Below is a small trained network, with its code and all its weights. Each question gives an input and a class and asks what happens when units are switched off, that is, made to give their printed mean instead of their output.

import numpy as np


def w(rows, s, z=0):
    codes = np.array(rows[::2]) - 128.0
    scale = np.full(codes.shape[1], s)
    scale[-1] = z or s
    return codes * scale


def norm(h):
    return h / np.sqrt((h * h).mean(-1, keepdims=True) + 1e-5)


def f(y):
    return np.maximum(y, 0)


def log_softmax(a):
    a = a - a.max(-1, keepdims=True)
    return a - np.log(np.exp(a).sum(-1, keepdims=True))


def net(x, mask):
    res = np.array(x, float).reshape(1, 7) / 4 @ E
    u = 0
    for l in range(3):
        y = f(norm(res) @ A[l][:, :-1].T + A[l][:, -1])
        res = res + np.where(mask[u : u + 12], y, B[l][:, -1]) @ B[l][:, :-1]
        u += 12
    return log_softmax(norm(res)[-1] @ U[:, :-1].T + U[:, -1])


A, B = {}, {}
E = w([
[185,93,152,105,1,86],'x0',
[133,198,160,186,87,163],'x1',
[216,178,136,138,133,112],'x2',
[117,138,56,191,137,163],'x3',
[170,75,177,125,206,132],'x4',
[139,102,56,127,114,85],'x5',
[108,142,130,140,164,83],'x6',
],0.0086)
A[0] = w([
[104,188,142,164,129,120,146],'0.n1',
[43,36,142,144,151,202,198],'0.n2',
[68,51,142,172,154,182,58],'0.n3',
[214,9,115,61,115,85,42],'0.n4',
[182,153,79,115,208,126,91],'0.n5',
[187,119,79,160,165,117,87],'0.n6',
[166,119,79,187,178,61,83],'0.n7',
[208,175,97,140,113,91,173],'0.n8',
[136,126,166,73,201,155,19],'0.n9',
[40,124,79,171,152,169,90],'0.n10',
[177,110,153,172,176,147,149],'0.n11',
[72,127,98,160,195,146,1],'0.n12',
],0.011,0.003)
B[0] = w([
[66,140,77,133,128,124,191],'0.n1',
[78,115,83,2,87,147,242],'0.n2',
[77,116,80,30,90,173,189],'0.n3',
[29,74,140,40,73,194,254],'0.n4',
[98,151,167,131,138,159,206],'0.n5',
[41,123,192,67,151,85,183],'0.n6',
[60,118,155,155,155,198,195],'0.n7',
[121,88,79,166,124,162,228],'0.n8',
[190,140,146,125,182,62,188],'0.n9',
[103,65,22,67,100,172,221],'0.n10',
[136,168,177,156,162,188,200],'0.n11',
[117,100,144,86,135,163,199],'0.n12',
],0.0093,0.0061)
A[1] = w([
[113,113,158,171,150,62,66],'1.n1',
[160,168,120,144,112,146,80],'1.n2',
[217,78,174,173,126,93,121],'1.n3',
[144,190,153,140,115,148,73],'1.n4',
[220,210,93,161,120,152,94],'1.n5',
[195,66,84,92,89,130,48],'1.n6',
[134,93,133,58,47,106,112],'1.n7',
[136,105,191,105,200,145,135],'1.n8',
[87,121,160,125,6,89,18],'1.n9',
[42,230,133,119,134,87,3],'1.n10',
[109,35,203,102,71,103,98],'1.n11',
[77,81,125,116,136,101,69],'1.n12',
],0.011,0.0031)
B[1] = w([
[148,114,111,54,204,150,130],'1.n1',
[83,74,135,184,175,97,144],'1.n2',
[148,73,96,90,55,175,140],'1.n3',
[136,133,179,190,69,153,150],'1.n4',
[175,67,33,253,135,89,160],'1.n5',
[79,35,115,40,200,47,175],'1.n6',
[15,175,151,130,117,241,254],'1.n7',
[190,194,141,118,42,69,193],'1.n8',
[74,198,191,108,237,164,214],'1.n9',
[75,245,127,57,85,159,158],'1.n10',
[63,150,46,34,129,148,228],'1.n11',
[111,158,64,185,122,59,189],'1.n12',
],0.0061,0.0077)
A[2] = w([
[126,156,114,66,80,102,85],'2.n1',
[254,146,181,58,136,125,179],'2.n2',
[146,110,112,139,190,59,65],'2.n3',
[84,74,157,175,166,108,104],'2.n4',
[103,19,178,120,47,159,123],'2.n5',
[244,71,192,161,129,189,175],'2.n6',
[183,88,101,194,105,140,103],'2.n7',
[172,127,17,190,82,103,93],'2.n8',
[77,139,171,248,35,181,253],'2.n9',
[158,49,131,120,165,215,82],'2.n10',
[73,124,47,87,195,91,187],'2.n11',
[116,125,158,117,25,130,108],'2.n12',
],0.0095,0.0037)
B[2] = w([
[143,116,120,79,172,157,171],'2.n1',
[137,15,169,131,115,126,153],'2.n2',
[143,105,109,120,93,114,129],'2.n3',
[151,142,95,157,167,89,135],'2.n4',
[84,155,63,113,200,195,196],'2.n5',
[117,75,89,106,87,124,152],'2.n6',
[153,114,70,146,92,126,146],'2.n7',
[175,33,154,143,58,81,160],'2.n8',
[146,112,82,156,188,131,221],'2.n9',
[116,158,130,125,71,127,160],'2.n10',
[125,122,107,135,10,141,254],'2.n11',
[115,181,156,83,180,167,166],'2.n12',
],0.012,0.0088)
U = w([
[175,185,111,236,208,139,3],'0',
[228,71,254,79,154,54,77],'1',
[20,149,66,24,101,208,219],'2',
[225,54,52,223,37,120,126],'3',
],0.013,0.0043)

Each question gives the input, the list of numbers given to net, and the class t.
The units are the neurons (one row each of A and B). Each row of codes is followed by its name. A weight is (code - 128) times the scale printed after its matrix; where a second scale follows, it is the last column's (A, B and U).
mask holds one flag per neuron, layer by layer. A switched-off neuron (its flag False) gives its mean, the last column of its row in B, instead of its output. The means were averaged over made-up inputs and are rounded, as every weight is.
A unit's drop is (log p(t) with every unit on - log p(t) with that unit switched off) / (log p(t) with every unit on - log p(t) with every unit switched off).
unit that matters most: the unit with the biggest drop
k most important neurons: the k neurons with the biggest drops, biggest first
k most important neurons of layer l: the k neurons of layer l with the biggest drops, biggest first
drop when u is switched off: that unit's drop, to one decimal
input [7,8,4,1,0,-1,8], class 3: unit that matters most -> 0.n4
input [3,3,1,4,-2,-7,-3], class 3: 4 most important neurons -> 0.n4, 0.n2, 0.n6, 1.n5
input [0,-1,4,0,-8,4,-4], class 3: 2 most important neurons of layer 0 -> 0.n4, 0.n2
input [6,-1,3,7,-2,-7,-1], class 3: 2 most important neurons of layer 0 -> 0.n4, 0.n2
input [-5,-7,5,-1,3,-1,-4], class 1: 2 most important neurons of layer 2 -> 2.n2, 2.n5
input [0,7,4,-2,4,7,-2], class 3: 2 most important neurons of layer 0 -> 0.n8, 0.n2
input [7,7,-1,6,-8,1,-8], class 3: 2 most important neurons -> 0.n4, 0.n2
input [3,8,0,-4,-7,8,1], class 3: 4 most important neurons -> 0.n4, 0.n2, 0.n6, 0.n8
input [-5,2,1,-1,5,-5,0], class 1: 2 most important neurons of layer 1 -> 1.n8, 1.n7
input [-5,4,4,2,0,-2,-6], class 0: 2 most important neurons -> 0.n4, 0.n2
input [-8,-3,1,-4,6,-2,-2], class 1: 3 most important neurons of layer 1 -> 1.n8, 1.n7, 1.n11
input [-2,6,2,6,-1,-8,-6], class 3: 3 most important neurons -> 0.n4, 0.n6, 1.n5
input [-4,6,2,-5,0,7,-5], class 0: 2 most important neurons -> 0.n2, 0.n10
input [-1,3,8,5,8,-5,-5], class 3: unit that matters most -> 2.n6
input [8,8,-2,2,2,-6,-2], class 0: 2 most important neurons of layer 2 -> 2.n9, 2.n11
input [3,3,-2,8,-1,8,8], class 3: drop when 0.n4 is switched off -> 0.2
input [-1,5,1,4,-4,3,-7], class 3: drop when 0.n4 is switched off -> 0.3
input [-4,0,6,0,4,1,5], class 0: drop when 0.n7 is switched off -> 0.3
